Each name stands for a flat space through zero: a line, a plane or more. A row that begins with a name and a colon came from that space; any other row is followed by the name of the space it lies nearest, among the names in its block.
rg_cq: [ 28  36  -3  20 -19   8 -53  31  19  21  25   7   1  11 -10 -64 -26 -49
  -9 -11  29  53   2  13 -12 -20]
cj_rm: [ 22  20  37  24  28   2  23 -19   7  24  -8 -17  22 -25 -11  56  16  12
  -6  -8  38  13  -9  11   1   4]
ff_qh: [ 41  24   6  15 -25   5 -26  38  16   4  -3   0 -11 -26   7 -15 -16 -58
 -22 -65  19 -17  11   8   4   5]
cj_rm: [ -8 -11 -39   6 -32  10 -34  -4  24  -2  16  39 -54  32  11 -37 -27 -29
  11 -34 -10  38 -10  -8  -5 -31]
ff_qh: [ 11  -2  53  73  47  32  28  -5 -22  -2 -15 -20 -23 -22 -10  27  21 -27
  33 -11  64  -3  49   2   7  -9]
dq_lb: [  7  14   5 -18  -7   7 -14  26 -31 -21  -6 -10  14 -49  29  26   0 -29
  17   2 -19 -16  20  -8 -21  -3]
ff_qh: [-24   2 -43 -39 -15 -41 -12  -9  36   8  16  29 -53 -13   9  18 -38  88
 -18 -17 -44 -14  -3 -13 -38   6]
rg_cq: [ 14  38 -41 -56 -52   5 -14 -18  12   7   0  37  68  -6  19  12 -10 -36
 -20  -7 -70  20 -99   8  13 -13]
ff_qh: [-22 -13 -25   4   7   4 -14  -3 -31 -41  -8  -3   6  13  20 -55  -9  -3
  39  38  -7  12  -4 -13  -8 -43]
rg_cq: [ -5  -7  18  41 -36  43  18  -1  21  -3 -15  22  13 -48  30   6  14 -74
  32 -27  42  53 -46  -5  43 -24]
ff_qh: [ 10  11  20   5   9  -2  22 -18   8  21  14   0  23  22 -18  29  24  -6
 -17   4 -10  45 -18   6  14   4]
rg_cq: [  0   4   1 -14  -2  -7  18  -2  17 -12   8 -13  24  -5   3  18  11 -34
 -15  -3  -6  -7 -32  -7  41 -10]
rg_cq: [ 36  64  16   1  41 -45 -27  26 -23  17  67 -40  52  35 -38 -67   7  35
 -37  36 -25  31  25  16 -38  19]
dq_lb: [ -1   4  20   7   4  -4   2   4 -25   1   1   1  -8   9 -11   9  -4   2
  15  14 -10  -8   1  -4   4  19]
dq_lb: [ -8 -19 -18 -26  -1  11 -17  20  -7 -16   2 -17  -7 -50  35   7   9   5
   9 -12  11 -44  51  -4 -36   7]
rg_cq: [ 11  41  10  -1  24 -30  55 -11 -12   0   5  -1  43 -23 -15  19  24  61
 -40  -4 -72 -24 -12   6  -3  28]
ff_qh: [ 17  29 -13  -8   3 -47   0  -7  -1   3  41  13 -33   7  -2  17 -12  53
 -23 -54 -68 -16  -8 -10 -25  29]
ff_qh: [  8  20  -2 -13  17  11   7 -30  -5  16  31  -3  35 -10   3  40  25   3
   3  -1 -12   7 -21   7 -11   7]
dq_lb: [  0  22   7  26  -5  -2  10   6  29   4 -23  18  -3   5 -17 -16 -20 -15
 -18  16   0  62 -12   2  17 -47]
cj_rm: [  4   9   2  19   6  -3   9 -16   8   5  25   0  -4 -24   8   7   6  16
  10 -35  15 -16 -22  -3   4  17]
cj_rm: [   9  -27   20   29   -2   -5   -3   -2   24   27   16   16 -105   19
  -13   49  -10    8   -2  -78   29  -16   42   -7   -3   39]
cj_rm: [-10 -13  23 -13  23 -17   0  36 -29  -7   1 -32  -3  23 -26 -23   7  19
 -11  53  -6 -34  67  -1  -6  30]
cj_rm: [ -1   3 -58 -34 -29  30 -48  -3  24   7   4  33 -17  22   4 -26 -27 -43
  -9 -11 -15  -2   2  11 -17 -34]
rg_cq: [ 13  17 -22  -9  -5 -17 -36  -3 -22  19  12  24 -18  36 -11 -32 -25  56
  -4  -4 -41   9  10  10 -57  19]
ff_qh: [ 37  31  46  38  30   4  26  -1 -54 -18  -8 -28  53   4 -11   4  25 -48
  11  -2  -5 -14 -22   4  31   6]
cj_rm: [ 20   3 -11  -2 -27  19 -29   7  14  24  -8  27 -27  32 -16  -9 -19 -40
 -18 -33  -1  -4   6  15   0   7]
dq_lb: [ 16   2 -42 -17  -8  22 -22 -14  17   0 -11   8  13  -9  21  -7  -1 -16
 -14 -35   4 -10  -2  15 -25 -28]
dq_lb: [  4 -23  63  38  28 -22  10  36 -16  15  -1 -34 -38  43 -47 -19   7  19
 -10  24  45  -5  71   1  11  46]
dq_lb: [  8  18  12  -8  52 -34 -20   0 -43 -14  39 -36 -17  45 -22   8  -8  19
  11  31 -19 -22  32 -11 -21   4]
rg_cq: [  15  -18    0   -1  -21  -31  -53   45   -4   -1  -15  -19   -6   76
  -22 -100  -34  -10  -18   25   31   23   12    7    2    1]
cj_rm: [ 19  34  21  18  15 -13 -16  25   4  -2   1 -18  -3   6 -24 -15 -25 -33
 -10  14  21   4   8   0  15 -22]
dq_lb: [ 15  26  24  44  47  -1 -24   3 -51 -13 -22 -23  -5  -9  -8 -20 -28  24
  43  33  40 -10  29   3 -39 -24]
rg_cq: [ -7  -3 -14 -11 -12 -15   1   2 -13 -10  -7  11  12  17   4 -31  -3  27
  -5  17 -40  18 -11  -2 -12  -1]
cj_rm: [ 14  -9  10  21 -11  38  52 -60  24  26 -45  36   8 -17   4  94  24 -17
  -4 -60  10   3 -60  13  33   1]
dq_lb: [ 16  15  91  65  44 -52 -26  89 -14   4  45 -77 -35  16 -47 -75 -14   0
   0  45  91  28  94 -11   6  32]
cj_rm: [-23 -11  -6 -42   2 -62 -14  12 -22 -21  22 -29  22  26   7 -29  -9  68
   4  61 -30  16 -19 -19 -14  14]
dq_lb: [ 11  30   8  15  44 -53 -25  -4  -7  -1 -12 -16 -42  68 -53 -18 -64  46
 -10  38   7 -13   0  -3  -3 -27]
rg_cq: [ 29   2   3  21 -13  12 -33  17 -29  -8 -23 -11  26 -11  20 -49  -8 -22
  22 -19  39  -8 -10  11 -16   3]
dq_lb: [ 17  16  -7 -26  11  -5  -8 -10 -24 -10  19 -19  43   3  13  16  17 -14
   0   2 -24  -4 -19   1 -10  -3]
rg_cq: [-18 -30 -19 -21 -16  19 -20  18  15  -3 -59   8 -25  21 -15 -22 -33 -16
 -10  36  25 -34  32   9   8 -24]
ff_qh: [ 23  29  17  -2 -24 -30  12  14  44  22 -17  12   1  -1 -19  27 -20  -7
 -53 -25 -14  34 -32   4  26  -2]
ff_qh: [  4  30 -13 -37 -26 -33   1  -1 -14  -8   3  18  47  35  -6 -13 -10   2
 -22  30 -89  39 -66  -4  13  -6]
ff_qh: [  2  -3 -12  -8   5 -22  -3  -9   9   2  18   1 -28  30 -11   1  -9  21
 -15 -22 -16 -20  -3  -4   2  12]
ff_qh: [ 10 -17  25  22   7 -18  16  16 -35  -5  22  -3 -38  35 -14 -13  21  13
  -3 -33 -35 -22  42  -7  -1  57]
ff_qh: [ -8  -7  -4  12  -4  -5  -9  14 -29 -17   8  10 -20  18   5 -42  -4   9
  18   8 -29  18  23  -9 -19   1]
dq_lb: [ 28  25 -56  -4  14  36 -25 -72 -32  -9  14  29  12  20  25  22  -2 -25
  35 -55 -35 -26 -56  10 -29 -34]
ff_qh: [ 18  18  59  69  83 -14  39 -38 -40  12   7 -40  26  46 -51  -1  25  46
  16  38  44  11  -3  11  12  10]
dq_lb: [ 14  43 -90 -21 -14  46 -60 -49   4  -1  21  64 -23  10  22  -8 -41 -41
  23 -49 -54 -10 -37  10 -46 -63]
rg_cq: [-32 -24  -9 -12  17  -1  42 -22 -25 -30   0   0   4 -42  37  39  35  54
  24  10 -43  -3  16 -18 -26   0]
cj_rm: [ 22   5  -9   6 -54  19   9 -18 -14  11 -24  40  63   3  21 -26  17 -17
   2 -33 -35  41 -86  16  11  19]
dq_lb: [ -7  -8  16  25  10  -7  23  -4   0 -15 -22   3 -36  -7  -1  26  -9   4
  10 -11   3  -4   6 -14  15 -14]
cj_rm: [  8  -8   5  -3 -18  -2  -3  14 -17  -9  -2   9 -27 -10  15  19  -2 -14
   7 -37 -24 -23  12  -9  -4  24]
rg_cq: [-25 -32  10  -7 -16  16  10  19  22  -3  -7  -7  -4 -50  33  28  23 -10
   9  11  29  50  34 -11  -9 -16]
rg_cq: [ -7 -18 -24  -6 -12  23  13 -18 -10 -21 -41  21 -14 -51  39  39  -1  10
  21 -39 -12 -51  -3  -4 -16  -6]
cj_rm: [-10   0 -23 -24 -32 -46 -15   4   4 -19  12   8   1  29   6 -42 -32  17
  -1   3 -34  -7 -69 -17  27   7]
cj_rm: [-17 -22  -4  -2 -41 -42  -3  48 -14 -46  -1   0 -24 -25  38 -53 -17  16
  13 -17 -32  -2  -4 -32   6  16]
[-17 -27  -3  24  30  24   7 -11  -4 -15   6 -17 -34 -50  29  17  17  20
  38 -22  52 -36  49  -8 -25  -6]
ff_qh
[ 10   8   5  44 -32  26   1  17   9  18 -60  45 -19 -17 -12 -42 -27   3
  -7 -21  13   7   7  19  -7   0]
rg_cq
[ 10 -31  27  20  18  -1   6  -5 -34 -15   5 -37   1 -35  38  31  31  14
  40 -34  49 -20  13 -10 -17  29]
rg_cq
[ 26   2  55  25   9  -8  32  -1 -61  -7  10 -13   9 -55  35  76  44  19
  32 -51 -23  -3   8 -13 -26  60]
cj_rm
[ 11  13  -7   7   1 -15 -39  24  18   5  38 -14 -24   9  -6 -45 -21 -12
  -6 -17  31  -5  16  -1  -6   1]
dq_lb
[ 28  55  15   4  33 -23 -12 -20   0  -3  33 -19 -11 -22  -2  74 -26 -22
  13 -30   6 -26 -41 -14  11 -18]
cj_rm
[ -3  15  -8 -44  -9 -11   0  10  22  15  -4  -1  30   9 -18  11  -3   4
 -42  36 -28   6  -3   9   4  -2]
rg_cq
[ 27   4  83  64  35 -17  58 -22 -29  13   4 -15 -28 -14 -13  97  31  15
  19 -55  18  -4  -7 -11  25  54]
cj_rm
[ 13  41  10  23  27  -1  16 -55 -23  -9  24   2  44   2  10  39  11 -15
  37   4 -17  55 -86  -8  13 -38]
cj_rm
[  5  41 -15  -8  -6 -16 -12  -9 -18 -17  -3  12  52  26   0 -36 -20 -12
   4  47 -51  67 -63  -3   3 -52]
ff_qh
[-40 -39  29   9  20  -7  53   6  -7 -22 -15 -23  -5 -45  16  30  33  46
  16  35  12   2  40 -19   4   8]
dq_lb
[ -2  13 -11  -5 -15   2 -27  19  13   7  14  10 -12  -7  -2 -27 -20 -10
  -2   2   3   4   8   1  -9  -3]
dq_lb
[-13 -42 -20  15 -59  34  28  -2   7 -13 -41  48 -10 -33  44 -13  20 -16
  10 -58 -23  14 -17  -3   9   7]
cj_rm
[-14 -11  -7  38  -9  56  18 -14  -6  -9 -38  39 -21 -55  30  13   7 -17
  39 -22   8  15  18   0 -17 -31]
dq_lb
[ 34  34   3   0 -23   9 -47  20 -22  12  -6  10  13   0  -3 -21 -31 -40
   8 -14   4 -16 -21  13 -10  12]
dq_lb
[ 51  55  10   1  20 -22 -40  18 -11  21  26 -31  42  42 -42 -50 -18 -18
 -34   5  13 -26 -11  24   1  17]
rg_cq
[ -3  -5 -13  25  24 -17  -2 -18  12 -19   3 -10 -41  -8  10  -3 -22  26
  18 -30  34 -27  -7 -13   0 -24]
dq_lb
[ 16  38  -3 -31   5 -17 -15   0 -20  -9  33 -11  39  16   0  15   2 -31
  -6  19 -52  21 -29  -5   0 -12]
dq_lb
[-14 -26  39  38  18  30  48 -16 -40  -9   3  -1   2 -19  12  33  52  -5
  41   0   0  15  20  -8   7  24]
dq_lb

Each name stands for a flat space through zero: a line, a plane or more. A row that begins with a name and a colon came from that space; any other row is followed by the name of the space it lies nearest, among the names in its block.
td_qj: [  0 -11  -9 -22 -25   9   1   8   0 -25  -3 -14   5   3   2  24  33 -24
 -25  28 -18 -33 -15 -19   7  -5]
td_qj: [ 27 -13  13  19 -22  19  32   5 -23  74  -7  -4   8   7  26 -15 -12 -17
 -33  -5  -4   9  16 -20 -23   9]
ht_hj: [-26  47  19 -11   0 -39  23 -31   8  46 -10 -17  -8  14  -5 -36 -10  32
  16 -11 -16  10  50 -40  40   5]
hd_hc: [  4 -70   3  27   5   9  -9 -45 -32 -39 -31  -8   8 -28  56  17  56  21
 -17 -24  15  39  31 -83  46  -5]
td_qj: [ 19 -51  28  56   4  11   9 -23  -4  18 -11   2  -4 -10  26  17   4  16
 -22 -31  28  12 -10 -47   3   6]
hd_hc: [-20  17 -49 -58 -13  17   9  37 -12 -18  14 -30  21  34 -18  16  17 -17
 -25   6 -59 -41 -40  10  12 -12]
ht_hj: [ 16  20   9 -40 -10  -5 -10  23 -26 -16  -7  12  -5  12 -30  -5   5  -3
 -10  21 -40 -30   6  38   6  10]
ht_hj: [ 21  -3  71  68   3  -4  30 -25  38  90 -18  -6 -35 -10  -6 -10 -68  11
   4  -8  62  20  43 -31 -29   8]
tj_qt: [  1  61  20 -48 -24 -16  14   7 -24  75 -18  51 -10   8  -7 -66  -6 -14
 -20  13 -59 -14  29  23  46  -3]
td_qj: [-30   7 -30   2 -15 -24 -19 -40  -6 -53  16   8   9  -9  11  12  39   8
  -1  10   0 -30 -30 -11  39  -3]
td_qj: [-37 -19 -14  20  39 -11 -15 -30  32 -36 -13 -30   3  -2  -4  27 -11  21
  16 -45  23  11 -12   5   8 -16]
tj_qt: [ 11   2   1  12 -24  14  39  15  24  38  15 -25  12  -1  31   5  -1 -27
 -21  12  25 -14 -13 -39 -25   3]
tj_qt: [ 21 -25  40  16   7  13  -2  15  13  23 -22  14 -22   0 -24  13 -24 -11
 -20  -7   5 -15  -4  14 -12  -4]
ht_hj: [ -6  53  27 -47  -8 -27   4  17  28   0  -3  -2 -17   6 -31 -19   5   0
  28  40 -23 -11  29   1   9   8]
tj_qt: [ 68  23 102 -55 -26  -6  34  61  -4  84 -59  40 -21   5 -11 -39   1 -44
 -58  23 -54 -48  48  21   4  19]
td_qj: [  8  48  12 -20  -2 -14  -3 -27 -34 -33   2  17   3 -17  25 -29  22  58
  30   8 -14  36  10   3  46  23]
ht_hj: [ 27  21  31  12  21 -11  12   2 -16  36 -10  41   3 -16  24 -39 -31  16
  -9 -43  19   6   7  41  13  10]
hd_hc: [-48  17 -28   6  11 -10  -9 -21  30 -10  11 -30 -15  18 -47  21 -43   8
  11  -7  12 -28 -11   8  11 -24]
tj_qt: [-16 -45 -24  93  26 -26 -28 -87 -44 -33  18  23  10 -21  37   3   3  63
  14 -64  57  32  -6 -27  32   8]
hd_hc: [ -1 -17 -10   2   6   3 -23 -13 -38 -28  -3  14  -9   1 -16   3   3  22
  -1  -6 -12   5  12  -3  28  -5]
tj_qt: [-51  48 -41 -10  16 -24 -38 -36  12 -37  21  21 -13 -16 -22 -27 -18  19
  68  21  17  37  22  32  22 -20]
ht_hj: [ 19 -42  -5  41  -5  17   6 -37 -60  16 -14  11  17  -8  47   0   9  20
 -44 -44   4  11  -7 -19  24   5]
hd_hc: [ 31 -37  18  49  13   9  -8 -37 -38 -34  -2  25   7 -38  59  -1  27  50
  10 -27  39  56   1 -34  22  19]
hd_hc: [ 13  -7  44  49 -11  -3  26  -7  52  41   8 -31 -20  -6  -1  13 -23   0
  23  27  56  17  24 -55 -50  15]
hd_hc: [-15  29 -32 -27  -4  -7 -10  24  29 -12  28  19  15 -11  13 -22  22 -35
  40  33   1  20 -12  29 -31  -3]
td_qj: [ -8  30  48  -4 -15 -43   0  -4  40  40  -9  16 -33   9 -44 -19  -8 -13
  15  35  -7 -29  36  -9  -1   7]
ht_hj: [  1  17  13 -14   6 -32 -33 -23 -39 -20  -8  37 -14  -5 -18 -35  17  33
  38  14 -25  33  55  14  25  16]
tj_qt: [-28  33   4   8 -28  -8  14 -13  35  42  13 -51 -27  42 -70  25 -46   2
   6  40 -16 -39  -7  -4 -30   2]
tj_qt: [ -2  39  -8   8 -13 -25   2 -30 -11 -23  33  24  -1 -39  40 -40  14  22
  41  33  55  31  49 -53  36   8]
hd_hc: [-15 -55   0  69  -3   3 -17 -50  22 -32   2 -23 -27 -19 -14  49 -21   2
  -3  12  76 -14  15 -60   2 -18]
hd_hc: [ 22 -33  -7  15 -14  -2  10 -24 -43  -1 -17  37  39 -30  92 -15  58 -19
 -59 -38   5 -14 -19 -12  37   6]
hd_hc: [  8  20 -26 -51 -35  13  11  38  -5 -22  12 -24  16  11  -4  14  19 -43
 -24  50 -25 -47 -14  16 -20   1]
ht_hj: [ -3  -4 -12  28  11  28 -10  27  27  28  23  22 -28  -1 -47   7 -77 -30
   4   8  46 -15 -17  36 -34 -30]
td_qj: [-15  25   0  -6  -1   1  -6 -11  27 -16  -1 -32 -21  -5 -30  10 -36   3
  33  39  27  12  36   6 -17  -8]
td_qj: [-47   6 -27   5  23   2 -25  -7  44 -21   5   0 -25  -1 -52  20 -51 -13
  12  -5  29 -27 -18  28  15 -44]
ht_hj: [ -8  -5 -60 -27   5  35   9  35  -8 -43  26 -54  31  20   4  35   0  -6
  -7  -6 -10  -7 -43  12 -25  -7]
hd_hc: [ -1  35  38 -42 -12 -22  22   9   6  45 -31 -19  -7  32 -28 -13   1   2
 -21   2 -62 -32  19   6  15  12]
tj_qt: [-39  47 -53 -29  -6   3   0   5  36 -45  41 -44   5  -1 -11  10  -9  -4
  49  48  23  11  -3  -7 -15 -13]
ht_hj: [ 12 -30 -26  10  21  -9  -9  34  16 -41  30  21  32 -25  47  -5  38 -31
  21 -15  45  16 -11   2 -38   6]
td_qj: [-19  22 -12 -21   3  21   7  -3  22 -13  -6 -29   2  -2   4  12  -5   9
  12   7  -9  20 -21   4   7 -12]
tj_qt: [  6 -39  -3   8 -18  28  26  14   7  11  -2 -65   9  28  -1  47  15  -8
 -27   6 -18 -10 -19 -52 -33   6]
ht_hj: [ 25  30  35   1  -6  -5  18  58  20  61  24  45 -39   8 -60 -25 -75 -35
 -20  18  35 -71  16  10  -3 -12]
tj_qt: [ 22  19  32 -36  -8  22  42  37   2  28  -9 -27  -1  16   6  -2  10  20
 -15   1 -36   6  -4 -50  22  10]
td_qj: [ 34 -48  17  13   7  28  24  -5 -74  44 -40  34  17   0  51 -12  11  16
 -94 -88 -32 -19 -21 -24  76  -8]
hd_hc: [-41  40 -41  27  11 -38 -17 -45  36 -23  45  36  22 -41  58 -40  26   8
  74   2  56  57 -14   7  -2   2]
tj_qt: [-18  34 -51 -26  -1  -5  14  13  -1   6  21   3  42   2  40 -22  10 -25
 -11 -21 -10 -14 -38  42  -3  -5]
ht_hj: [-14   9  19  17  36 -36 -12 -17 -10  19  -6  22 -14  20 -37 -19 -30  45
  11 -57 -13  -6   9  19  31   4]
td_qj: [  3   5  18 -34  11  -2  19  17  15   6 -31 -33  15  11  13   3  16  -2
 -12 -22 -32   2   4   6  -1   5]
tj_qt: [-51 -19 -70   6   1  19  10 -12  54 -29  18 -99  34  11  23  48  13 -25
  29  11  22  35 -17 -26 -66 -14]
tj_qt: [ 49 -26  51  26 -25  -9  34 -11 -47  52 -16  21   7  -3  50 -22  37  16
 -47 -19 -10  -5  26 -71  28  32]
hd_hc: [ 17 -35  23  19  25  25 -21   4 -10 -20 -18  -5 -31  -3 -41  23 -40  25
  12  -4  18  25  27   3  -8  -8]
ht_hj: [-13  -8  33  40  24 -45  14 -23  30  54 -14 -17  -4  17  -9 -11 -23  14
   8 -48  17   0  34 -17 -16  12]
td_qj: [  3 -17  -7  67 -11   8 -13 -58 -15 -39  24  15 -13 -37  23  20 -13  32
   6  11  76   5 -15 -35  23  -1]
hd_hc: [ 17   3  18  -1 -18 -17 -14 -10  -3 -22   8  26  -1 -28  29 -21  53   0
  42  50   9  45  36 -28 -13  24]
ht_hj: [ -7  -9 -11  13 -18  22  10 -11 -14  51 -14   9  -5  11  -8   6 -35 -28
 -60 -15 -11 -45 -26  18  16 -24]
td_qj: [ -8  25  18 -52  14  17   7  22  21  -5 -30 -17 -10   7 -18   3   0  12
   3  -2 -44  12  -8   9  29 -14]
[  7  23  23  49 -10  -1  48  -7  57  41  30 -42   5  -1  25  15 -29  14
  11   0  58  -2 -39 -33 -42  21]
hd_hc
[ 17 -40  30  35 -12  30  10 -25 -25  31 -25  10 -23  -7   6  13 -10  15
 -44 -12   6  -1   4 -57  42 -12]
td_qj
[  3   4 -21  13   5  -6 -10 -14 -12 -13  16  30  18 -31  48 -28  15  -3
  25   0  33  41  12  10  -6   4]
hd_hc
[-45   8 -13  10  14 -21 -26 -21  50 -25   5 -19 -25   2 -51  19 -31  -6
  37  18  28 -10  14   9 -10 -21]
td_qj
[ -6  45   7 -19  38   1 -35 -10  -3 -35  -8  37 -13 -19 -17 -26 -26  48
  61  -8  -9  62  -7  86  12   0]
ht_hj
[-11 -20 -15  31  15  15   2  20  19  47  14   7 -10  17 -32   5 -54 -25
 -13 -27  21 -18 -18  14 -26 -24]
hd_hc
[ 35 -37   4  -3  -9 -13 -16   2 -66 -21 -16  36  17  -3  20  -6  38 -14
 -46 -15 -21 -35  15  20  11  17]
tj_qt
[ 21  -6  37  22   4 -18  13 -45 -46  26 -34  11  10  -6  43 -22  16  47
 -25 -49 -16  19  19 -11  39  25]
ht_hj
[-18  16 -21 -29   6  -7 -49  -2 -23 -50   1  14 -30   7 -76   3 -31   4
  26  38 -14 -14  37  51  10 -16]
hd_hc
[ -4 -17 -39 -25   3  20  -1  44  12 -36  13 -48  22  26 -20  43   1 -32
 -11   5 -16 -31 -38  38 -55  -3]
ht_hj
[ -5 -18 -56 -27  -5  28   1  44 -12  -4  10 -15  23  16  -5  14  -9 -57
 -36  -1 -12 -36 -17  34 -29 -23]
td_qj
[  8  31  -6 -51 -27  16  27  10 -31 -10  -8 -29  15  14  14   5  23  12
 -35  13 -49 -26 -16 -12  37   7]
ht_hj
[ -2  21  -4 -16  -4   5   5  18  39 -25  17 -13  -4 -22  10  -2   3 -16
  37  44  38  22  20 -21 -18  -5]
tj_qt
[  1 -34 -39  -4  -1  26 -22  24 -14 -63  30   4   5  -1  -8  32  26  -7
   2  17   2  -7 -38 -13  -3 -10]
ht_hj
[ 10 -39   5   6 -15   2   7  -7 -23   3 -16  -3  13   7  23  14  43  -8
 -42 -14 -24 -20  -9 -38  16   6]
td_qj
[ -8  -5 -40 -15  -2  -1 -16   7 -31 -42  27  11  21   9   8   2  42  11
   9  -3 -30   3 -33   2  10   7]
tj_qt
[ 24 -41 -27  11   6  42   5  10 -53 -15 -10 -11  13  -3  13  24 -34 -10
 -61 -34  20 -28  -8  19   7 -17]
hd_hc
